Here is a tiny trained network, its code and every weight. The questions are about switching its units off for an input and a target symbol, where a switched-off unit gives its printed mean instead of its output.

import numpy as np


def w(rows, s, z=0):
    codes = np.array(rows[::2]) - 128.0
    scale = np.full(codes.shape[1], s)
    scale[-1] = z or s
    return codes * scale


def norm(h):
    return h / np.sqrt((h * h).mean(-1, keepdims=True) + 1e-5)


def f(y):
    return y / 2 * (1 + np.tanh(0.7978845608 * (y + 0.044715 * y**3)))


def softmax(a):
    e = np.exp(a - a.max(-1, keepdims=True))
    return e / e.sum(-1, keepdims=True)


def log_softmax(a):
    a = a - a.max(-1, keepdims=True)
    return a - np.log(np.exp(a).sum(-1, keepdims=True))


def net(x, mask):
    ids = ['ΔΘΨαβγεζημξπστφω'.index(c) for c in x.split()]
    T = len(ids)
    res = E[ids] + P[:T]
    u = 0
    for l in range(2):
        r = norm(res)
        for j in range(3):
            rows = slice(4 * j, 4 * j + 4)
            q, k, v = (r @ M[l][rows].T for M in (Q, K, V))
            z = softmax(np.where(np.tri(T) > 0, q @ k.T / 4**0.5, -1e9)) @ v
            o = O[l][rows]
            res = res + np.where(mask[u + j], z, o[:, -1]) @ o[:, :-1]
        u += 3
        y = f(norm(res) @ A[l][:, :-1].T + A[l][:, -1])
        res = res + np.where(mask[u : u + 12], y, B[l][:, -1]) @ B[l][:, :-1]
        u += 12
    return log_softmax(norm(res)[-1] @ U[:, :-1].T + U[:, -1])


Q, K, V, O, A, B = {}, {}, {}, {}, {}, {}
E = w([
[85,116,123,131],'Δ',
[49,167,209,154],'Θ',
[139,111,216,181],'Ψ',
[179,111,141,120],'α',
[67,122,161,161],'β',
[103,119,168,165],'γ',
[143,119,150,183],'ε',
[194,122,183,116],'ζ',
[77,145,134,101],'η',
[251,121,233,125],'μ',
[93,119,217,94],'ξ',
[126,132,161,132],'π',
[135,143,85,106],'σ',
[168,112,150,165],'τ',
[124,108,119,64],'φ',
[85,118,125,61],'ω',
],0.024)
P = w([
[129,159,70,161],'0',
[178,215,239,40],'1',
[101,100,86,142],'2',
[160,206,238,54],'3',
[102,102,85,141],'4',
[158,199,252,54],'5',
[104,102,83,144],'6',
],0.017)
Q[0] = w([
[73,204,48,38],'0.h0',
[236,154,145,48],'0.h0',
[128,3,54,109],'0.h0',
[87,69,201,46],'0.h0',
[6,64,78,179],'0.h1',
[136,125,126,109],'0.h1',
[126,133,132,142],'0.h1',
[89,89,122,111],'0.h1',
[117,95,118,137],'0.h2',
[53,219,186,26],'0.h2',
[122,100,193,55],'0.h2',
[143,107,85,189],'0.h2',
],0.032)
K[0] = w([
[67,189,52,38],'0.h0',
[252,133,154,72],'0.h0',
[130,6,59,133],'0.h0',
[105,75,191,61],'0.h0',
[170,165,242,65],'0.h1',
[139,120,122,130],'0.h1',
[116,131,123,132],'0.h1',
[153,118,174,107],'0.h1',
[127,95,176,115],'0.h2',
[56,92,47,164],'0.h2',
[72,110,109,80],'0.h2',
[155,132,161,133],'0.h2',
],0.034)
V[0] = w([
[112,2,105,133],'0.h0',
[149,67,114,152],'0.h0',
[118,158,93,209],'0.h0',
[94,132,114,143],'0.h0',
[126,125,113,136],'0.h1',
[122,119,88,151],'0.h1',
[124,122,108,139],'0.h1',
[130,132,140,120],'0.h1',
[133,120,109,135],'0.h2',
[142,119,119,131],'0.h2',
[128,117,110,132],'0.h2',
[132,135,137,118],'0.h2',
],0.014)
O[0] = w([
[97,175,12,197,85],'0.h0',
[137,93,61,157,111],'0.h0',
[111,8,86,114,2],'0.h0',
[96,136,110,133,66],'0.h0',
[143,117,126,104,123],'0.h1',
[161,103,127,76,114],'0.h1',
[149,111,126,95,119],'0.h1',
[118,136,129,143,132],'0.h1',
[145,102,158,101,116],'0.h2',
[137,98,145,107,123],'0.h2',
[141,115,146,109,116],'0.h2',
[118,134,124,132,137],'0.h2',
],0.014,0.0037)
A[0] = w([
[12,113,113,106,84],'0.n0',
[10,111,147,205,75],'0.n1',
[170,191,90,123,98],'0.n2',
[68,110,98,95,106],'0.n3',
[59,118,138,109,141],'0.n4',
[252,127,82,212,64],'0.n5',
[76,64,171,213,60],'0.n6',
[64,170,88,68,1],'0.n7',
[167,104,54,86,65],'0.n8',
[88,97,79,164,68],'0.n9',
[169,158,179,159,110],'0.n10',
[100,55,134,135,41],'0.n11',
],0.028,0.0061)
B[0] = w([
[74,183,63,167,186],'0.n0',
[159,197,141,199,247],'0.n1',
[151,65,174,139,154],'0.n2',
[75,142,94,115,154],'0.n3',
[147,153,140,150,154],'0.n4',
[253,129,185,142,216],'0.n5',
[111,111,196,190,179],'0.n6',
[103,148,164,36,146],'0.n7',
[178,115,89,64,177],'0.n8',
[97,83,116,161,222],'0.n9',
[136,162,186,97,225],'0.n10',
[62,102,121,100,149],'0.n11',
],0.058,0.012)
Q[1] = w([
[47,154,157,230],'1.h0',
[120,201,252,124],'1.h0',
[95,78,68,108],'1.h0',
[151,169,198,144],'1.h0',
[56,118,249,80],'1.h1',
[153,60,32,76],'1.h1',
[143,147,174,164],'1.h1',
[75,75,162,61],'1.h1',
[165,147,105,120],'1.h2',
[118,144,48,213],'1.h2',
[81,40,173,176],'1.h2',
[166,62,128,165],'1.h2',
],0.033)
K[1] = w([
[92,155,199,73],'1.h0',
[209,222,91,4],'1.h0',
[58,85,125,175],'1.h0',
[174,157,137,96],'1.h0',
[49,28,98,107],'1.h1',
[196,175,53,184],'1.h1',
[113,125,199,143],'1.h1',
[107,74,43,128],'1.h1',
[141,153,129,117],'1.h2',
[130,208,122,250],'1.h2',
[136,83,157,192],'1.h2',
[172,128,169,180],'1.h2',
],0.031)
V[1] = w([
[132,180,172,5],'1.h0',
[105,149,105,200],'1.h0',
[218,115,62,137],'1.h0',
[232,224,25,141],'1.h0',
[149,194,215,87],'1.h1',
[60,30,173,205],'1.h1',
[243,179,160,176],'1.h1',
[165,108,53,166],'1.h1',
[91,35,159,73],'1.h2',
[191,151,52,207],'1.h2',
[126,191,139,134],'1.h2',
[153,99,94,151],'1.h2',
],0.021)
O[1] = w([
[54,45,213,153,249],'1.h0',
[185,134,49,113,56],'1.h0',
[146,228,143,199,129],'1.h0',
[177,194,105,252,130],'1.h0',
[88,200,142,31,252],'1.h1',
[162,202,188,239,76],'1.h1',
[62,125,234,81,181],'1.h1',
[133,49,144,177,47],'1.h1',
[65,174,128,227,105],'1.h2',
[180,15,81,73,152],'1.h2',
[156,148,153,71,134],'1.h2',
[135,69,95,141,133],'1.h2',
],0.019,0.024)
A[1] = w([
[124,108,106,222,2],'1.n0',
[158,186,95,183,181],'1.n1',
[82,123,105,49,12],'1.n2',
[64,71,98,156,88],'1.n3',
[187,80,176,220,97],'1.n4',
[46,116,132,147,100],'1.n5',
[97,66,77,92,129],'1.n6',
[251,122,50,115,29],'1.n7',
[146,189,166,163,95],'1.n8',
[73,153,89,164,99],'1.n9',
[53,155,165,106,144],'1.n10',
[178,137,194,103,132],'1.n11',
],0.032,0.0084)
B[1] = w([
[156,96,197,104,137],'1.n0',
[115,139,153,92,139],'1.n1',
[105,181,171,148,147],'1.n2',
[175,123,85,151,144],'1.n3',
[48,121,101,87,201],'1.n4',
[165,114,171,99,171],'1.n5',
[152,165,184,120,134],'1.n6',
[140,147,94,2,165],'1.n7',
[175,152,130,154,186],'1.n8',
[74,127,95,164,145],'1.n9',
[173,109,68,108,251],'1.n10',
[114,100,77,166,238],'1.n11',
],0.073,0.023)
U = w([
[121,131,7,158,64],'Δ',
[109,196,172,178,191],'Θ',
[97,119,211,154,210],'Ψ',
[143,103,40,35,2],'α',
[102,155,102,199,214],'β',
[165,88,127,197,208],'γ',
[155,31,173,108,111],'ε',
[212,98,176,106,98],'ζ',
[88,204,100,137,154],'η',
[191,128,208,169,171],'μ',
[199,199,66,165,126],'ξ',
[202,69,76,152,77],'π',
[137,174,160,114,150],'σ',
[39,105,94,116,145],'τ',
[107,141,210,63,105],'φ',
[55,199,137,81,100],'ω',
],0.018,0.007)

Each question gives the input, a string of symbols that net reads in full, and the target symbol t.
The units are the heads (4 rows each of Q, K, V and O) and the neurons (one row each of A and B). Each row of codes is followed by its name. A weight is (code - 128) times the scale printed after its matrix; where a second scale follows, it is the last column's (O, A, B and U).
mask holds one flag per unit, layer by layer, with each layer's heads first. A switched-off unit (its flag False) gives its mean, the last column of its rows in O or B, instead of its output. The means were averaged over made-up inputs and are rounded, as every weight is.
A unit's drop is (log p(t) with every unit on - log p(t) with that unit switched off) / (log p(t) with every unit on - log p(t) with every unit switched off).
The circuit of an input: a set's keep is (log p(t) with only the set's units on - log p(t) with every unit switched off) / (log p(t) with every unit on - log p(t) with every unit switched off). Starting from the 12 units with the biggest drops (on a tie, the unit counted first), units are removed one at a time, each time the one whose removal leaves the highest keep (on an exact tie, the one counted first), for as long as the keep stays at least 0.8.
circuit, biggest first: the units of the circuit, biggest drop first
k most important neurons: the k neurons with the biggest drops, biggest first
top k neurons in layer l: the k neurons of layer l with the biggest drops, biggest first
input τ τ β α τ φ, target ε: most important neuron : [0.n1]
input ξ τ α ξ α α Ψ, target Ψ: 4 most important neurons : [0.n6, 0.n1, 1.n4, 0.n9]
input Ψ α Ψ α σ ε ξ, target ξ: circuit, biggest first : [0.h1, 0.n1]
input α μ ξ α, target ξ: circuit, biggest first : [1.h0, 1.n4]
input ξ α α τ, target φ: 4 most important neurons : [0.n9, 0.n5, 0.n2, 0.n1]
input φ Δ ξ ξ, target ζ: top 2 neurons in layer 0 : [0.n7, 0.n8]
input Δ Δ ω, target ω: circuit, biggest first : [0.n7, 0.n0]
input Ψ ω ω β, target μ: 3 most important neurons : [0.n11, 0.n6, 0.n1]
input β β ε, target ε: 2 most important neurons : [0.n9, 0.n6]
input φ ζ τ φ, target ζ: top 2 neurons in layer 1 : [1.n4, 1.n10]
input Ψ ξ ζ ξ μ, target μ: circuit, biggest first : [0.n5, 1.n10]
input α ω α α, target ξ: 2 most important neurons : [0.n5, 0.n8]
input τ π ω π η ξ, target ε: 3 most important neurons : [0.n5, 0.n1, 0.n11]
input ξ α ε α η, target η: circuit, biggest first : [0.n0]
input τ τ Ψ α Θ τ, target ε: 2 most important neurons : [0.n1, 0.n5]
input α ω ζ τ, target ξ: 3 most important neurons : [0.n8, 0.n5, 1.n4]
input α α α β Θ η, target ξ: top 2 neurons in layer 0 : [0.n5, 0.n8]
input ξ α ξ σ α ω, target φ: 4 most important neurons : [0.n9, 0.n5, 0.n1, 1.n4]
input μ τ α τ φ Θ Δ, target Δ: top 2 neurons in layer 1 : [1.n9, 1.n3]
input α α ξ ξ Ψ ε, target ξ: 3 most important neurons : [0.n8, 0.n1, 1.n4]
input ξ τ τ ω α β, target φ: most important neuron : [0.n9]
input τ ξ ξ τ γ, target γ: top 2 neurons in layer 0 : [0.n6, 0.n9]
input τ φ α β, target ε: top 2 neurons in layer 0 : [0.n9, 0.n5]
input α α η Ψ, target ξ: 2 most important neurons : [0.n8, 1.n4]
input α Θ α α α τ, target ξ: 2 most important neurons : [0.n5, 0.n8]
input ξ ξ α γ α ω, target φ: 3 most important neurons : [0.n9, 0.n5, 0.n2]
input τ β α α, target ε: top neuron in layer 0 : [0.n9]
input ξ τ β γ, target φ: top 2 neurons in layer 0 : [0.n1, 0.n0]
input α Ψ Θ, target Θ: top 2 neurons in layer 0 : [0.n1, 0.n6]
input τ η τ ω ξ τ, target ε: top 3 neurons in layer 0 : [0.n5, 0.n11, 0.n1]
